-5  -4  -32  0  8  -14  -28  -11  16  5  1  -9  -4  -4  18  -8  -23  18  -21  -11  -11  -15  31  6  0  -19  0  8  -6  -13  15  -11  -18  -5  5  -1  7  3  -31  12  11  -3 -> (207)
21  8  2  -2  7  2  17  -4  5  12  1  7  8  -12  4  1  16  -15  8  -2  -16  -9  -22  0  11  7  10  14  -5  1  -8  -2  -3  -10  -12  -10  9  10  9  9  -6  -7 -> (155)
29  4  -19  -11  -5  11  4  3  9  3  -3  -21  0  -1  11  1  9  10  -12  0  -14  -1  3  -20  -12  5  11  -2  -10  1  1  -7  25  -12  -4  -7  1  -2  -4  -7  -11  6 -> (133)
-1  -7  -16  21  22  -4  19  -41  10  -18  30  4  -34  -14  -32  -11  0  -10  10  -14  11  16  12  6  2  3  1  -3  13  25  1  6  -35  3  -3  10  -3  -1  -12  -19  0  8 -> (51)
6  13  -17  -25  0  -9  13  34  -8  -19  -1  -12  -1  -12  0  22  21  -7  -1  -12  7  -7  24  -4  -20  -2  -4  -6  17  -10  0  8  23  7  -9  -18  -17  14  17  -5  10  -30 -> (186)
10  13  29  -4  2  -16  7  -75  -35  -15  -17  36  14  10  8  -16  -26  13  30  -9  9  3  -3  -4  7  -6  -14  18  0  -20  12  12  -15  2  0  8  24  2  -12  -9  -3  -13 -> (108)
15  8  74  2  12  -8  31  -58  -32  -47  30  59  23  -6  -10  -20  4  17  23  6  15  7  -36  -3  14  20  14  15  -9  20  3  4  -44  24  -6  40  17  -17  -17  -17  13  -10 -> (93)
-5  9  3  13  -6  2  3  -24  3  -6  15  12  5  13  1  -25  -17  15  27  3  -7  6  1  -22  5  -6  11  -6  6  3  3  11  -5  8  10  31  -9  -6  -10  -13  0  6 -> (97)
-8  -14  -3  0  21  -11  0  30  10  15  4  -4  -7  -6  -12  -3  -7  -34  -6  3  -13  4  31  10  3  -1  6  -5  10  5  0  14  8  -13  0  -13  -10  4  8  -7  8  10 -> (214)
-2  23  -2  -9  6  16  5  -18  23  -24  -53  8  2  -25  12  17  -13  -11  -5  -8  -14  -18  -13  -4  13  5  18  71  23  -13  -19  17  27  2  -17  -2  10  1  -3  8  19  6 -> (186)
1  -7  -16  10  16  6  -33  -6  8  17  16  11  -19  -12  -41  -1  -21  6  -18  4  -31  -17  39  -17  10  -13  -20  9  6  -13  13  1  -38  -7  3  8  6  17  -22  4  19  -9 -> (214)
-2  20  -26  -4  -10  16  2  -32  12  -4  -9  9  -6  -6  2  -16  -7  19  4  2  26  25  0  -18  -2  -10  -3  37  8  -7  -15  -26  -18  6  -20  9  16  0  -18  -7  -5  -6 -> (97)
-7  14  33  5  -13  4  -18  24  0  -20  6  10  19  -4  35  23  28  2  47  7  -4  -15  2  3  31  1  8  -6  15  9  -5  -2  33  -4  6  3  3  -10  3  19  24  8 -> (97)
-21  -14  -66  12  36  -29  34  -44  9  5  -13  -15  -18  -15  -52  -8  14  25  -45  1  -5  46  -13  -20  -24  2  -36  4  3  35  16  -13  -23  25  -17  30  3  -37  -59  -9  8  57 -> (207)
13  -2  -17  -5  11  12  -9  -38  10  1  -9  2  -33  -1  -5  3  -4  10  -18  -9  -4  -7  -3  -39  7  -5  -1  17  0  -6  9  16  -8  -8  8  13  7  10  -6  -9  18  -3 -> (138)
7  44  -56  -31  -31  39  -5  -65  -8  14  -34  29  18  19  82  -42  -16  28  41  8  70  42  -15  -35  25  -17  -13  14  13  -23  6  -9  20  15  -6  24  23  -2  -23  4  -24  -24 -> (138)
-76  30  -60  -19  -25  52  -12  39  60  8  -20  -2  -19  29  61  -25  3  13  -36  0  -12  7  39  -18  -18  -14  29  -18  -17  -14  13  -26  12  39  8  13  -38  -10  -36  7  10  57 -> (35)
-13  33  -10  26  -27  -12  -26  -23  -33  -18  -16  -13  12  8  41  -11  -21  27  32  -19  -5  0  14  -21  20  -11  20  -1  -1  -32  -2  20  16  20  23  30  8  -26  3  -1  3  -8 -> (51)
-8  30  -40  -31  35  8  -6  -54  39  11  -21  -21  37  0  -15  12  -4  16  18  29  -6  8  11  -63  33  -35  7  66  3  32  32  -13  8  -21  -36  13  8  4  -36  32  28  16 -> (93)
-11  14  18  -25  -2  -25  0  4  -11  25  -23  -33  30  -12  48  -18  -29  30  -19  -16  -38  -30  26  24  3  -25  24  3  36  -9  9  -3  15  -2  2  30  -6  -16  -28  -3  10  -10 -> (138)
-8  18  9  -8  13  -13  -11  -22  25  -43  0  12  6  19  18  6  23  30  42  -7  54  21  -11  -25  3  6  -3  -5  -2  15  19  -13  9  20  -17  20  -11  -12  5  14  4  5 -> (193)
6  -3  24  22  7  -8  15  -7  4  -18  26  4  22  12  32  -20  -40  21  13  -14  -8  -20  -17  -35  17  4  29  -12  4  -4  6  3  -9  -21  25  22  -22  -16  26  -16  -23  -8 -> (193)
4  12  8  3  14  19  10  -24  2  -51  12  31  7  16  -41  -10  -5  -7  32  -5  16  13  1  -33  13  5  2  0  -11  19  13  -3  -7  19  5  26  13  -18  0  0  18  -12 -> (93)
-5  6  -1  -9  2  12  14  -25  -17  -6  -1  1  23  3  -10  -19  -9  8  7  1  -4  -1  -5  3  6  3  -18  1  14  8  0  14  21  7  11  11  3  -17  -14  -9  3  18 -> (93)
1  24  -14  -34  75  -16  52  -61  8  -9  -39  -35  -21  -38  -1  7  29  14  14  -18  13  23  -16  11  15  -8  -1  44  41  3  14  -7  -3  12  -55  11  17  -29  -45  -8  41  20 -> (207)
-21  8  -5  -2  6  9  -20  5  43  -10  -21  5  -19  3  30  36  7  -20  -11  -6  23  6  3  -24  11  -6  9  33  -5  -13  5  -2  5  12  -14  -14  4  9  8  24  23  7 -> (35)
-13  4  -6  -5  30  7  -12  -2  34  -41  -17  34  -13  23  5  4  -1  -12  41  -4  67  34  10  -35  10  12  -11  22  -10  -10  10  -17  29  9  -21  3  25  5  25  -4  8  -21 -> (97)
16  28  -33  -7  2  -4  16  -68  0  1  8  -9  0  -5  -2  -40  3  12  30  -15  19  43  21  -1  -19  -15  12  6  17  14  -9  1  -21  -3  -16  9  8  -2  -18  -21  -17  16 -> (138)
-20  9  -21  -16  9  10  18  -12  -8  3  -10  -12  -15  -19  2  4  -16  -12  -8  -11  -5  -2  25  3  8  -5  1  0  30  -1  5  26  4  -4  9  -4  -8  -5  1  -17  16  -7 -> (51)
4  1  8  20  -7  2  4  -34  -4  -11  31  13  10  8  -3  -20  -4  6  26  0  10  -10  -15  6  1  -3  7  -1  -6  -3  2  11  -8  3  6  9  -12  -8  -16  -2  -4  8 -> (186)
19  1  7  6  17  -12  44  -20  -25  -11  -9  9  -8  -25  -4  -16  -14  -10  10  8  -4  10  -9  9  6  23  1  14  9  11  -8  9  -8  -7  -6  7  10  -11  -23  -14  -1  -13 -> (108)
-7  -12  -13  -5  2  26  -10  24  7  12  -7  3  -21  8  -3  7  2  3  -11  1  -12  4  20  -15  -9  3  -20  -24  8  -4  2  2  16  -4  7  -6  -3  9  -1  0  1  1 -> (108)
-14  4  -14  1  14  18  -22  -12  26  -15  -2  36  -3  20  -19  24  -1  -16  19  9  11  28  35  -28  1  -20  0  6  3  2  16  18  5  14  -6  6  -1  17  4  9  24  8 -> (186)
-20  -34  -37  -16  35  3  -15  15  43  1  -38  -29  -28  0  -15  43  4  5  -44  -1  12  1  16  -20  -9  -3  -17  12  -26  8  21  -19  38  -5  -5  -12  13  27  0  -1  31  22 -> (207)
2  16  1  -1  22  -21  -17  9  8  -33  9  4  25  -4  -35  5  11  4  -8  18  4  3  15  -24  3  -19  -19  4  13  26  27  -10  0  -13  -20  18  -32  18  2  6  8  -12 -> (35)
-56  -43  -47  -6  56  -21  68  -52  15  -5  0  -24  -30  -16  -17  -9  -18  34  -22  -25  75  44  -67  -61  -4  23  -21  2  3  37  16  0  -10  25  -23  31  26  -10  -34  -12  15  8 -> (51)
-31  11  -46  -7  34  13  1  13  4  -7  9  -6  -10  -13  -3  -37  -22  -7  17  -3  -10  20  46  -12  9  4  -7  -9  44  11  -1  33  7  6  13  9  7  -3  -24  -11  12  7 -> (93)
-8  -2  -36  -5  -3  14  -18  21  27  17  -1  -21  -21  1  20  5  -12  0  -20  -12  7  10  34  -41  -8  2  -9  -9  14  -11  13  6  26  0  4  -7  7  21  3  -2  -1  -14 -> (133)
-12  15  -65  14  22  -2  9  -8  24  34  13  -24  -24  -17  -4  -12  0  -20  -29  17  28  28  27  16  0  -10  -21  18  51  13  8  31  8  18  -15  7  0  -7  -31  14  2  17 -> (186)
25  -25  -9  43  16  16  9  31  30  31  35  -18  -11  -38  -16  20  -20  -32  -4  1  -23  -25  10  0  21  16  7  23  13  6  -20  -12  2  -31  -4  -20  23  9  -17  19  -2  -25 -> (186)
-13  45  -10  -1  18  58  -62  -50  46  -43  30  86  -31  47  31  -13  26  10  102  24  58  40  80  -27  28  -20  -2  -14  -19  -3  39  -10  -11  35  9  17  25  14  -4  -13  -28  26 -> (133)
2  36  -32  0  -28  -41  -20  73  -1  22  -43  -45  31  11  95  10  5  -25  -2  32  19  -1  -21  -7  8  -31  39  30  -16  -33  6  -5  46  25  -10  -10  -18  5  1  58  -24  -18 -> (35)
-31  11  -13  12  -5  -5  3  20  13  12  0  -3  0  -5  12  -13  -21  -13  -8  5  3  12  11  2  0  5  10  8  7  -5  -1  10  -7  10  1  9  -4  -9  -2  5  -2  6 -> (155)
6  16  -38  4  18  -13  15  -26  6  15  17  -20  -13  2  0  -31  5  2  19  -15  10  6  2  -7  1  -9  -11  -7  14  4  9  14  -7  2  -12  -5  -11  5  -19  2  -14  3 -> (207)
-8  38  -17  -6  -19  1  3  -6  -10  -1  -5  8  16  8  7  -21  -10  20  15  7  -6  10  2  -20  -7  0  1  -3  1  -1  4  9  1  15  -7  18  0  -13  -14  8  -12  15 -> (155)
-30  -3  -50  58  66  -35  -70  57  90  -75  10  -25  8  -11  -50  49  29  -40  -30  34  44  65  58  -64  0  -6  -9  33  2  4  57  10  28  -1  -4  43  -52  33  64  14  48  1 -> (133)
7  -2  -16  -7  -17  21  -20  27  36  -6  -3  -43  -36  7  -2  23  -7  22  -7  -9  35  -26  8  -8  -19  3  1  -4  -20  -10  -5  -15  20  7  -2  -12  2  24  29  3  -12  16 -> (214)
0  -41  -33  14  35  7  -17  17  6  -16  18  11  -22  -3  -35  16  3  -23  -11  9  -9  18  22  -18  10  -3  -21  -30  11  21  21  0  4  -24  16  4  -16  -20  -6  -10  19  -1 -> (51)
3  6  -20  2  -4  9  4  -9  11  1  -5  -11  6  -9  -11  -20  6  5  8  1  11  16  -1  -1  -9  1  -4  3  1  12  0  -26  6  1  -11  1  7  -2  -18  -4  -19  -1 -> (133)
-3  5  -49  36  12  19  -44  104  21  -1  80  -1  12  64  -33  -69  -1  -3  11  50  16  29  28  -93  -43  -30  -8  -112  6  52  48  1  41  -6  41  26  -37  -8  19  21  -98  11 -> (108)
-18  17  19  1  -1  -6  10  58  11  -9  2  8  11  9  32  -9  3  -27  23  8  11  5  11  30  -6  13  7  -17  32  -4  -5  26  39  17  4  2  -31  -4  29  -3  -16  11 -> (97)
-19  35  -77  31  30  15  -4  2  14  53  55  31  5  32  -21  -47  38  -6  4  17  -24  0  44  -3  18  -2  -75  -107  38  16  73  35  -7  30  29  38  -50  6  5  17  -20  19 -> (35)
4  -15  -6  -2  43  30  16  0  16  -2  39  7  2  10  -60  9  15  -17  -11  7  -31  17  37  -38  -12  -8  -9  -24  -3  16  25  -2  0  -6  13  5  -10  4  12  -28  13  21 -> (93)
5  -6  60  47  1  -29  18  22  4  -7  59  -1  -14  -10  7  16  1  -11  6  -16  -15  -39  -6  16  27  12  8  3  20  -20  2  3  -39  6  1  18  -25  -11  8  4  21  -22 -> (97)
6  -7  -66  4  56  16  14  -80  -15  -6  -29  -9  -6  4  -32  -16  12  42  28  3  7  40  -1  -24  15  -10  -29  -23  11  24  16  13  43  9  4  44  38  -24  -25  -31  23  42 -> (186)
-2  6  2  -22  33  -8  8  -29  -8  -7  -10  16  -7  -4  -4  15  26  -7  19  -5  17  22  9  -3  11  -6  -13  -3  18  -10  22  6  -12  6  -18  1  -1  -16  6  -9  35  8 -> (214)
0  32  12  -15  -21  22  -8  1  -5  -4  -4  15  19  16  -1  -10  18  11  30  -2  -3  4  12  0  -6  -1  -3  -24  4  0  4  8  21  9  -1  15  -19  -3  -1  7  5  4 -> (138)
-8  -6  9  11  0  16  -9  12  34  -25  10  -5  -10  -3  10  6  -21  -10  -12  -13  3  -23  24  3  12  0  17  18  -8  -8  -3  -13  10  -10  20  -4  -11  13  3  1  18  -8 -> (193)
-10  4  -5  29  6  -22  14  1  2  -13  16  8  -12  -7  18  -15  -32  -3  -22  -6  -3  2  2  7  8  14  14  19  -2  -19  -1  13  -35  10  0  21  2  -7  -8  -3  9  7 -> (155)
31  11  27  -32  -19  14  -27  -16  -9  -52  -1  14  2  36  47  2  37  34  49  -27  11  -2  -3  7  -25  -2  6  -34  -14  -25  -5  1  26  -3  -7  -15  -21  6  15  -2  5  19 -> (108)
30  -7  0  -22  22  -20  2  -14  -9  22  14  12  4  2  -8  -33  -5  10  25  -12  6  0  -8  0  -15  -1  -7  -9  4  2  -3  -7  -22  -10  -30  -19  19  14  -12  4  -34  -15 -> (214)
-15  -6  -69  -1  1  1  -63  22  43  -37  23  2  -1  27  16  -54  -51  51  -1  -2  47  13  48  -25  -26  -4  -17  -19  -21  -5  17  -8  12  14  9  26  0  43  -24  5  -34  -18 -> (133)
46  18  45  -35  -5  12  -13  -6  -32  -16  -10  20  40  9  -8  24  10  14  66  16  10  -20  -18  -33  5  -4  -21  -17  9  17  15  -13  37  -43  -10  -35  8  23  20  13  -20  -25 -> (193)
-1  48  68  -33  -24  33  114  -40  -104  69  -27  40  22  -7  26  -34  -10  -6  -6  37  -4  40  -89  -1  4  9  -21  0  69  -20  -13  59  7  35  -18  18  -1  -40  -25  -46  -43  30 -> (155)
-7  -18  -21  10  12  38  -23  -25  18  10  -5  16  -19  -3  -15  12  -9  2  -27  5  -10  -15  12  -22  17  -9  -11  9  -3  -13  17  2  4  -6  19  12  12  3  -10  -6  34  -12 -> (186)
-7  -28  -43  10  10  -21  -15  42  22  -8  34  -34  -23  -2  -13  -3  -36  -2  -21  -21  -8  -8  65  30  -19  -11  -12  -34  21  -1  2  1  -13  -7  11  -7  -18  11  -5  -4  7  22 -> (214)
-14  5  -2  16  -7  7  -4  19  24  -1  25  -2  -15  -3  11  0  -3  -1  -5  -19  -7  -20  33  16  7  12  -2  -5  3  -13  -2  7  -7  7  9  11  -18  18  -2  5  15  1 -> (138)
-5  9  1  17  -14  6  6  -14  7  -8  -5  -1  12  -9  14  -10  -37  -10  -2  9  -2  -2  6  -18  8  0  20  11  7  2  15  6  0  -7  19  12  2  4  -1  -9  -4  1 -> (133)
-16  -19  -51  21  21  20  -6  -15  22  12  6  -6  -28  -5  -14  2  -11  11  -14  0  0  -1  13  -12  9  -5  -15  -2  6  -7  12  -3  -11  4  9  15  7  -5  -23  -4  20  8 -> (186)
4  4  6  2  -17  22  -17  12  22  -10  -9  -16  0  1  7  41  -13  -3  -13  16  -1  -11  24  -20  7  -9  4  11  2  -1  13  -13  24  -20  14  -5  -20  4  9  3  18  12 -> (193)
9  24  30  3  -15  -7  -15  -5  -5  3  -8  3  29  -2  -2  -4  1  3  22  6  3  -11  -14  12  0  1  -5  -9  12  10  7  2  5  -3  -13  1  -11  0  3  19  -8  -11 -> (35)
27  50  33  -7  -49  52  -26  -20  -4  -6  2  -1  35  10  -40  5  31  15  46  -3  -32  -29  12  -7  -7  -12  3  -15  -11  0  2  -18  23  -14  3  3  -19  -8  2  17  10  0 -> (138)
-3  -20  -30  12  24  -10  -1  -15  16  3  20  -7  -23  2  -7  -1  -6  6  -11  -23  -5  -7  28  5  -8  -2  -10  -17  12  -8  11  18  -5  8  8  7  -6  12  1  -16  13  2 -> (186)
-1  26  43  5  -55  -11  55  87  -32  15  23  -50  28  -15  -22  30  14  -14  18  22  7  2  -22  14  -10  21  4  -32  40  31  -30  26  34  3  -11  2  -60  -26  31  7  -4  -18 -> (97)
-19  5  -12  8  6  16  3  19  4  8  4  -13  -32  2  13  3  10  5  14  7  23  20  11  -9  10  -3  -12  -13  32  -4  -5  8  20  19  5  16  1  -13  1  -17  3  12 -> (97)
-2  5  -24  7  40  13  16  6  37  -1  12  14  -47  -6  27  -21  24  -8  23  -10  28  -8  -47  3  25  6  0  7  28  9  -8  -2  -38  2  -21  -16  -4  -5  -3  15  -38  17 -> (207)
9  -19  -25  -10  8  -10  17  1  -7  17  -16  -14  8  -15  -33  -11  -7  2  -17  -7  -29  -14  -6  33  -30  2  -3  7  -7  1  -14  -12  4  -2  -13  -18  9  -11  -39  6  0  0 -> (186)
19  4  49  36  15  2  24  -86  -31  22  -32  30  18  -20  7  -5  -21  -26  30  -17  -43  -7  -36  -13  69  0  5  45  28  -17  -5  19  -3  -17  8  14  44  -32  -6  -14  14  -15 -> (133)
-7  -16  -33  1  22  2  0  -4  -2  45  -13  6  -20  17  33  -4  -5  8  10  -4  -14  -5  12  -5  7  0  -14  -23  10  -17  11  20  21  7  5  -5  14  13  -2  -14  -13  14 -> (186)
-28  7  -74  18  29  2  -27  -29  25  15  -27  -4  -25  -5  5  -2  -6  -1  -9  1  -8  2  26  -26  19  -20  -3  32  4  -24  22  7  -5  19  10  14  23  -19  -30  16  27  4 -> (186)
23  0  -13  11  -6  -6  28  -17  -16  11  -2  8  -23  -7  1  -8  13  -10  12  1  6  1  -44  -5  -2  17  -13  -7  4  4  -3  4  -16  3  -6  -10  12  17  5  -6  -27  11 -> (155)
3  9  -27  -2  16  -29  -27  27  13  -31  22  -6  6  24  -25  -31  -39  -1  14  -21  -28  24  83  -20  -7  -25  17  -16  34  23  -12  38  25  -6  6  29  -21  -25  1  -10  9  -21 -> (97)
-15  -24  -2  4  -4  37  11  25  7  43  13  -19  -17  4  -3  16  -3  -37  -4  1  -7  -7  19  36  14  -7  -16  -33  34  8  -4  12  11  -3  26  -23  -4  -8  14  -7  5  18 -> (93)
3  -43  -23  36  24  28  -19  56  60  17  88  42  -69  46  -11  -11  -6  -33  -26  -26  -20  -7  62  -11  -4  5  -20  -74  -1  -17  25  8  -42  16  16  2  -35  47  15  -2  -3  15 -> (214)
-54  3  -70  15  14  4  -31  64  107  -9  -11  -30  -39  7  31  15  -8  -8  -30  -40  -22  -17  21  -59  -12  5  48  18  -18  -10  12  -17  -7  22  -15  0  -17  31  1  57  17  13 -> (51)
0  39  -48  -11  8  -32  -8  45  -1  -37  -4  -25  -8  -1  34  -14  -13  -17  34  13  59  31  32  -1  -18  4  22  8  8  -10  -1  21  2  -4  -10  -28  -18  11  20  15  -13  -21 -> (193)
-30  -13  -46  6  31  11  28  -1  20  1  2  -40  -39  -16  -33  -23  -16  -16  -16  -3  2  -4  -2  -30  8  -15  0  28  16  15  -1  -10  -7  8  13  3  8  -6  -29  -19  -8  12 -> (93)
